Here is a tiny trained network, its code and every weight. The questions are about switching its units off for an input and a class, where a switched-off unit gives its printed mean instead of its output.

import numpy as np


def w(rows, s, z=0):
    codes = np.array(rows[::2]) - 128.0
    scale = np.full(codes.shape[1], s)
    scale[-1] = z or s
    return codes * scale


def f(y):
    return y / 2 * (1 + np.tanh(0.7978845608 * (y + 0.044715 * y**3)))


def log_softmax(a):
    a = a - a.max(-1, keepdims=True)
    return a - np.log(np.exp(a).sum(-1, keepdims=True))


def net(x, mask):
    res = np.array(x, float).reshape(1, 8) / 4 @ E
    y = f(res @ A[0][:, :-1].T + A[0][:, -1])
    res = res + np.where(mask, y, B[0][:, -1]) @ B[0][:, :-1]
    return log_softmax(res[-1] @ U[:, :-1].T + U[:, -1])


A, B = {}, {}
E = w([
[113,142,107,73,148,62,99],'x0',
[131,254,179,101,153,174,149],'x1',
[105,144,146,178,126,134,70],'x2',
[70,103,80,89,97,161,105],'x3',
[83,115,217,127,105,121,153],'x4',
[96,105,135,129,189,144,114],'x5',
[182,97,154,135,179,121,70],'x6',
[123,151,102,172,148,163,105],'x7',
],0.012)
A[0] = w([
[156,105,157,114,136,90,81,173],'neuron 0',
[200,128,137,80,179,163,74,204],'neuron 1',
[151,86,63,75,113,152,95,152],'neuron 2',
[62,81,57,82,100,115,131,168],'neuron 3',
[204,143,154,117,10,175,133,185],'neuron 4',
[134,156,44,119,85,155,157,228],'neuron 5',
[180,154,75,100,84,156,153,151],'neuron 6',
[85,90,200,111,115,79,84,236],'neuron 7',
[170,143,172,175,137,132,74,142],'neuron 8',
[188,160,135,212,145,70,123,210],'neuron 9',
[104,222,159,92,175,120,63,164],'neuron 10',
[105,172,148,139,98,172,108,78],'neuron 11',
[185,97,99,67,130,121,119,230],'neuron 12',
[138,89,167,143,131,116,61,28],'neuron 13',
[151,35,155,158,89,167,160,179],'neuron 14',
[17,142,125,51,119,171,132,188],'neuron 15',
[92,142,60,152,122,108,165,186],'neuron 16',
[95,165,180,172,95,118,137,55],'neuron 17',
[138,89,60,74,240,130,154,194],'neuron 18',
[100,108,94,136,104,161,125,139],'neuron 19',
[209,169,60,200,150,106,94,107],'neuron 20',
[202,147,117,151,157,98,121,138],'neuron 21',
[83,99,95,127,108,80,96,194],'neuron 22',
[123,191,168,176,108,166,129,2],'neuron 23',
[200,143,121,197,170,81,116,150],'neuron 24',
[194,157,86,208,173,67,93,162],'neuron 25',
[92,122,178,155,171,129,180,248],'neuron 26',
[157,62,133,186,91,117,140,109],'neuron 27',
[97,81,192,113,165,89,198,149],'neuron 28',
[124,129,183,92,129,48,142,186],'neuron 29',
],0.011,0.0035)
B[0] = w([
[117,128,69,190,166,144,151,182],'neuron 0',
[92,79,81,149,175,110,92,219],'neuron 1',
[48,99,123,85,246,114,100,217],'neuron 2',
[2,126,90,124,95,99,70,254],'neuron 3',
[103,111,89,202,100,130,191,200],'neuron 4',
[95,134,61,100,85,139,178,234],'neuron 5',
[134,129,59,50,98,189,217,195],'neuron 6',
[97,121,162,171,22,89,129,215],'neuron 7',
[118,108,126,171,111,66,199,195],'neuron 8',
[129,114,100,128,48,41,158,216],'neuron 9',
[144,128,42,185,195,146,84,251],'neuron 10',
[138,189,111,201,185,105,92,174],'neuron 11',
[150,100,4,165,203,173,96,208],'neuron 12',
[194,159,118,201,119,203,181,168],'neuron 13',
[207,192,160,180,44,224,125,226],'neuron 14',
[71,180,106,162,126,72,119,232],'neuron 15',
[98,158,159,91,77,65,194,201],'neuron 16',
[104,130,112,119,217,109,68,171],'neuron 17',
[124,118,115,95,215,128,47,232],'neuron 18',
[84,168,212,111,88,135,134,185],'neuron 19',
[111,20,106,109,18,80,158,226],'neuron 20',
[141,46,87,115,105,127,127,191],'neuron 21',
[66,90,182,141,106,114,73,217],'neuron 22',
[101,165,91,141,195,62,18,187],'neuron 23',
[66,56,85,161,36,95,174,211],'neuron 24',
[152,16,89,180,59,59,197,230],'neuron 25',
[114,188,173,52,112,97,101,200],'neuron 26',
[194,199,172,168,119,216,155,207],'neuron 27',
[49,126,180,38,35,69,96,200],'neuron 28',
[68,72,90,137,108,68,127,206],'neuron 29',
],0.0067,0.0093)
U = w([
[53,66,163,150,75,53,104,166],'0',
[102,191,184,132,89,184,76,111],'1',
[152,254,136,216,236,175,71,173],'2',
[173,85,99,56,185,184,142,120],'3',
[147,161,250,59,75,98,89,7],'4',
[200,125,124,248,192,112,99,2],'5',
[34,232,139,14,166,98,211,135],'6',
[191,153,145,212,16,152,248,172],'7',
],0.0075,0.0048)

Each question gives the input, the list of numbers given to net, and the class t.
The units are the neurons (one row each of A and B). Each row of codes is followed by its name. A weight is (code - 128) times the scale printed after its matrix; where a second scale follows, it is the last column's (A, B and U).
mask holds one flag per neuron, in row order. A switched-off neuron (its flag False) gives its mean, the last column of its row in B, instead of its output. The means were averaged over made-up inputs and are rounded, as every weight is.
A unit's drop is (log p(t) with every unit on - log p(t) with that unit switched off) / (log p(t) with every unit on - log p(t) with every unit switched off).
The circuit of an input: a set's keep is (log p(t) with only the set's units on - log p(t) with every unit switched off) / (log p(t) with every unit on - log p(t) with every unit switched off). Starting from the 12 units with the biggest drops (on a tie, the unit counted first), units are removed one at a time, each time the one whose removal leaves the highest keep (on an exact tie, the one counted first), for as long as the keep stays at least 0.8.
circuit, biggest first: the units of the circuit, biggest drop first
unit that matters most: the unit with the biggest drop
top k neurons: the k neurons with the biggest drops, biggest first
drop of u: that unit's drop, to one decimal
input [-1,3,-3,-3,-3,2,-3,0], class 6: circuit, biggest first -> (neuron 25; neuron 7)
input [-6,0,-8,5,-5,-7,5,6], class 3: unit that matters most -> neuron 2
input [-2,-5,-8,-5,-8,6,-6,-6], class 3: top 3 neurons -> (neuron 12; neuron 18; neuron 15)
input [-2,1,-8,-5,-8,7,6,5], class 0: top 2 neurons -> (neuron 20; neuron 24)
input [2,-6,-8,7,-7,1,8,5], class 3: top 2 neurons -> (neuron 12; neuron 18)
input [-5,-6,-2,-4,8,4,-5,3], class 7: top 2 neurons -> (neuron 14; neuron 27)
input [-6,6,-7,-7,7,2,-8,7], class 6: top 2 neurons -> (neuron 28; neuron 26)
input [-6,-2,2,4,7,-6,-5,-2], class 7: top 2 neurons -> (neuron 14; neuron 4)
input [8,-1,-1,3,2,-6,-4,2], class 6: top 3 neurons -> (neuron 25; neuron 20; neuron 24)
input [0,7,7,2,-1,-4,-8,-7], class 2: top 2 neurons -> (neuron 11; neuron 10)
input [8,1,-1,8,-8,-1,7,0], class 3: top 2 neurons -> (neuron 12; neuron 18)
input [5,6,6,1,4,3,-5,-3], class 2: drop of neuron 10 -> 0.3
input [-3,6,0,3,-4,2,4,2], class 2: drop of neuron 14 -> -0.1
input [3,7,1,-5,-5,-4,7,6], class 0: circuit, biggest first -> (neuron 20)
input [-8,-1,4,6,-3,0,-8,-3], class 6: drop of neuron 3 -> 0.2
